Below are the code and all the weights of a small trained network. Each question names an input and a target symbol and asks about switching units off, where a switched-off unit gives its printed mean instead of its output.

import numpy as np


def w(rows, s, z=0):
    codes = np.array(rows[::2]) - 128.0
    scale = np.full(codes.shape[1], s)
    scale[-1] = z or s
    return codes * scale


def f(y):
    return y / 2 * (1 + np.tanh(0.7978845608 * (y + 0.044715 * y**3)))


def softmax(a):
    e = np.exp(a - a.max(-1, keepdims=True))
    return e / e.sum(-1, keepdims=True)


def log_softmax(a):
    a = a - a.max(-1, keepdims=True)
    return a - np.log(np.exp(a).sum(-1, keepdims=True))


def net(x, mask):
    ids = ['βηθλμτφ'.index(c) for c in x.split()]
    T = len(ids)
    res = E[ids] + P[:T]
    u = 0
    for l in range(2):
        q, k, v = (res @ M[l].T for M in (Q, K, V))
        z = softmax(np.where(np.tri(T) > 0, q @ k.T / 3**0.5, -1e9)) @ v
        res = res + np.where(mask[u], z, O[l][:, -1]) @ O[l][:, :-1]
        u += 1
        y = f(res @ A[l][:, :-1].T + A[l][:, -1])
        res = res + np.where(mask[u : u + 8], y, B[l][:, -1]) @ B[l][:, :-1]
        u += 8
    return log_softmax(res[-1] @ U[:, :-1].T + U[:, -1])


Q, K, V, O, A, B = {}, {}, {}, {}, {}, {}
E = w([
[54,163,128,80,156],'β',
[122,2,149,45,93],'η',
[99,172,64,61,144],'θ',
[103,193,141,77,155],'λ',
[98,166,203,151,103],'μ',
[140,155,91,149,72],'τ',
[189,201,139,143,106],'φ',
],0.0065)
P = w([
[115,76,60,239,207],'0',
[125,97,94,191,186],'1',
[123,111,108,155,161],'2',
[125,118,121,135,143],'3',
[126,123,128,124,123],'4',
[128,129,140,110,107],'5',
[130,136,149,100,92],'6',
[136,139,159,89,77],'7',
[139,144,166,81,64],'8',
[144,148,178,77,50],'9',
[146,151,179,67,37],'10',
[156,156,190,59,24],'11',
[153,158,190,53,16],'12',
[151,163,196,54,3],'13',
],0.0047)
Q[0] = w([
[180,138,57,93,131],'0.h1',
[118,188,146,20,6],'0.h1',
[76,127,106,168,30],'0.h1',
],0.011)
K[0] = w([
[80,126,54,105,157],'0.h1',
[128,10,149,90,134],'0.h1',
[188,89,69,134,46],'0.h1',
],0.012)
V[0] = w([
[106,246,111,153,136],'0.h1',
[49,255,84,205,79],'0.h1',
[140,101,130,83,152],'0.h1',
],0.011)
O[0] = w([
[205,78,200,101,159,45],'0.h1',
[255,39,177,112,220,161],'0.h1',
[96,154,119,95,106,251],'0.h1',
],0.0085,0.00027)
A[0] = w([
[165,235,151,126,199,56],'0.n1',
[135,187,115,194,213,17],'0.n2',
[183,7,151,63,100,168],'0.n3',
[188,141,92,139,105,96],'0.n4',
[160,148,129,125,101,83],'0.n5',
[185,96,138,138,168,81],'0.n6',
[76,131,136,106,130,27],'0.n7',
[120,122,147,79,198,6],'0.n8',
],0.016,0.002)
B[0] = w([
[116,215,93,197,161,164],'0.n1',
[212,93,158,108,191,124],'0.n2',
[5,205,67,147,132,252],'0.n3',
[187,70,99,86,89,132],'0.n4',
[126,148,130,134,104,140],'0.n5',
[105,90,77,200,157,193],'0.n6',
[121,129,146,99,189,157],'0.n7',
[123,82,129,49,116,151],'0.n8',
],0.017,0.0049)
Q[1] = w([
[189,106,74,48,191],'1.h1',
[32,187,38,179,111],'1.h1',
[134,4,85,243,178],'1.h1',
],0.018)
K[1] = w([
[130,101,164,141,208],'1.h1',
[174,191,151,176,40],'1.h1',
[162,95,71,252,136],'1.h1',
],0.023)
V[1] = w([
[165,242,130,104,204],'1.h1',
[97,81,128,20,179],'1.h1',
[189,132,1,62,117],'1.h1',
],0.02)
O[1] = w([
[177,61,99,45,141,223],'1.h1',
[168,233,64,108,154,2],'1.h1',
[157,151,91,73,7,146],'1.h1',
],0.016,0.0099)
A[1] = w([
[218,129,181,147,141,166],'1.n1',
[168,159,124,145,158,97],'1.n2',
[249,126,195,164,118,68],'1.n3',
[163,144,92,168,135,5],'1.n4',
[88,101,85,141,132,151],'1.n5',
[65,151,133,132,111,81],'1.n6',
[165,137,167,98,104,83],'1.n7',
[111,164,125,107,151,103],'1.n8',
],0.02,0.011)
B[1] = w([
[93,91,166,187,81,136],'1.n1',
[49,78,103,115,169,137],'1.n2',
[162,199,124,88,244,129],'1.n3',
[133,161,250,180,76,129],'1.n4',
[151,165,161,115,145,253],'1.n5',
[204,107,79,185,165,194],'1.n6',
[131,128,186,130,174,132],'1.n7',
[128,82,119,169,87,153],'1.n8',
],0.024,0.02)
U = w([
[152,181,60,3,171,162],'β',
[174,118,106,167,128,133],'η',
[54,151,173,199,90,111],'θ',
[90,189,184,126,207,130],'λ',
[98,215,107,121,46,254],'μ',
[180,23,188,103,83,70],'τ',
[95,94,95,120,141,69],'φ',
],0.0047,0.0071)

Each question gives the input, a string of symbols that net reads in full, and the target symbol t.
The units are the heads (3 rows each of Q, K, V and O) and the neurons (one row each of A and B). Each row of codes is followed by its name. A weight is (code - 128) times the scale printed after its matrix; where a second scale follows, it is the last column's (O, A, B and U).
mask holds one flag per unit, layer by layer, with each layer's heads first. A switched-off unit (its flag False) gives its mean, the last column of its rows in O or B, instead of its output. The means were averaged over made-up inputs and are rounded, as every weight is.
A unit's drop is (log p(t) with every unit on - log p(t) with that unit switched off) / (log p(t) with every unit on - log p(t) with every unit switched off).
The circuit of an input: a set's keep is (log p(t) with only the set's units on - log p(t) with every unit switched off) / (log p(t) with every unit on - log p(t) with every unit switched off). Starting from the 12 units with the biggest drops (on a tie, the unit counted first), units are removed one at a time, each time the one whose removal leaves the highest keep (on an exact tie, the one counted first), for as long as the keep stays at least 0.8.
circuit, biggest first: the units of the circuit, biggest drop first
unit that matters most: the unit with the biggest drop
k most important neurons: the k neurons with the biggest drops, biggest first
top k neurons in layer l: the k neurons of layer l with the biggest drops, biggest first
input β τ τ τ τ, target η: unit that matters most	1.n6
input λ λ θ μ λ τ η τ λ φ φ, target λ: top 3 neurons in layer 0	0.n3, 0.n8, 0.n6
input φ θ τ λ τ τ λ β, target η: 3 most important neurons	1.n6, 0.n8, 0.n4
input λ λ λ β, target β: circuit, biggest first	0.h1, 1.h1
input λ λ λ μ τ β θ μ λ η, target η: circuit, biggest first	1.n6, 0.n3
input θ τ η μ λ η, target λ: circuit, biggest first	0.h1, 1.h1, 1.n8
input τ λ λ β, target β: circuit, biggest first	0.h1, 1.h1, 0.n2
input β η φ, target λ: 3 most important neurons	0.n3, 1.n3, 0.n8
input λ τ β η μ, target θ: 3 most important neurons	0.n3, 1.n1, 1.n6
input μ φ τ λ, target τ: circuit, biggest first	1.h1, 0.n1
input τ λ β β τ, target η: circuit, biggest first	0.h1, 1.n6, 1.h1, 0.n6
input λ β β φ θ η θ θ η, target μ: circuit, biggest first	0.h1, 1.h1
input λ τ η λ η, target β: 2 most important neurons	0.n7, 0.n8
input μ φ λ τ, target τ: circuit, biggest first	1.h1, 0.n1
input τ θ θ θ μ, target λ: unit that matters most	0.h1
input β τ λ τ τ μ, target η: 2 most important neurons	1.n6, 0.n4
input φ μ φ θ τ, target τ: 2 most important neurons	0.n1, 0.n4
input φ η λ μ τ θ η β θ β, target μ: 4 most important neurons	0.n3, 0.n6, 1.n6, 0.n2
input τ λ β λ θ θ η η θ, target μ: top 3 neurons in layer 1	1.n6, 1.n8, 1.n5
input θ η β φ λ λ λ φ φ λ μ, target θ: 3 most important neurons	0.n3, 0.n6, 1.n1
input φ φ φ τ τ θ, target η: 3 most important neurons	0.n3, 0.n6, 0.n2
input φ μ τ θ λ φ μ τ τ θ θ η η β, target φ: top 2 neurons in layer 1	1.n8, 1.n5
input θ θ τ τ β μ λ μ φ β θ λ, target β: 4 most important neurons	0.n6, 0.n1, 0.n8, 1.n8
input η λ θ θ λ τ, target μ: circuit, biggest first	0.n6, 1.h1, 1.n6
input λ β θ φ θ τ λ μ, target η: unit that matters most	0.h1
input τ λ λ φ η λ λ β, target φ: top 2 neurons in layer 1	1.n5, 1.n2
input μ φ λ τ θ, target η: top 2 neurons in layer 0	0.n3, 0.n2
input η η μ τ θ τ η λ η, target β: top 2 neurons in layer 0	0.n6, 0.n3
input θ λ η θ η, target μ: 3 most important neurons	0.n7, 1.n6, 0.n3
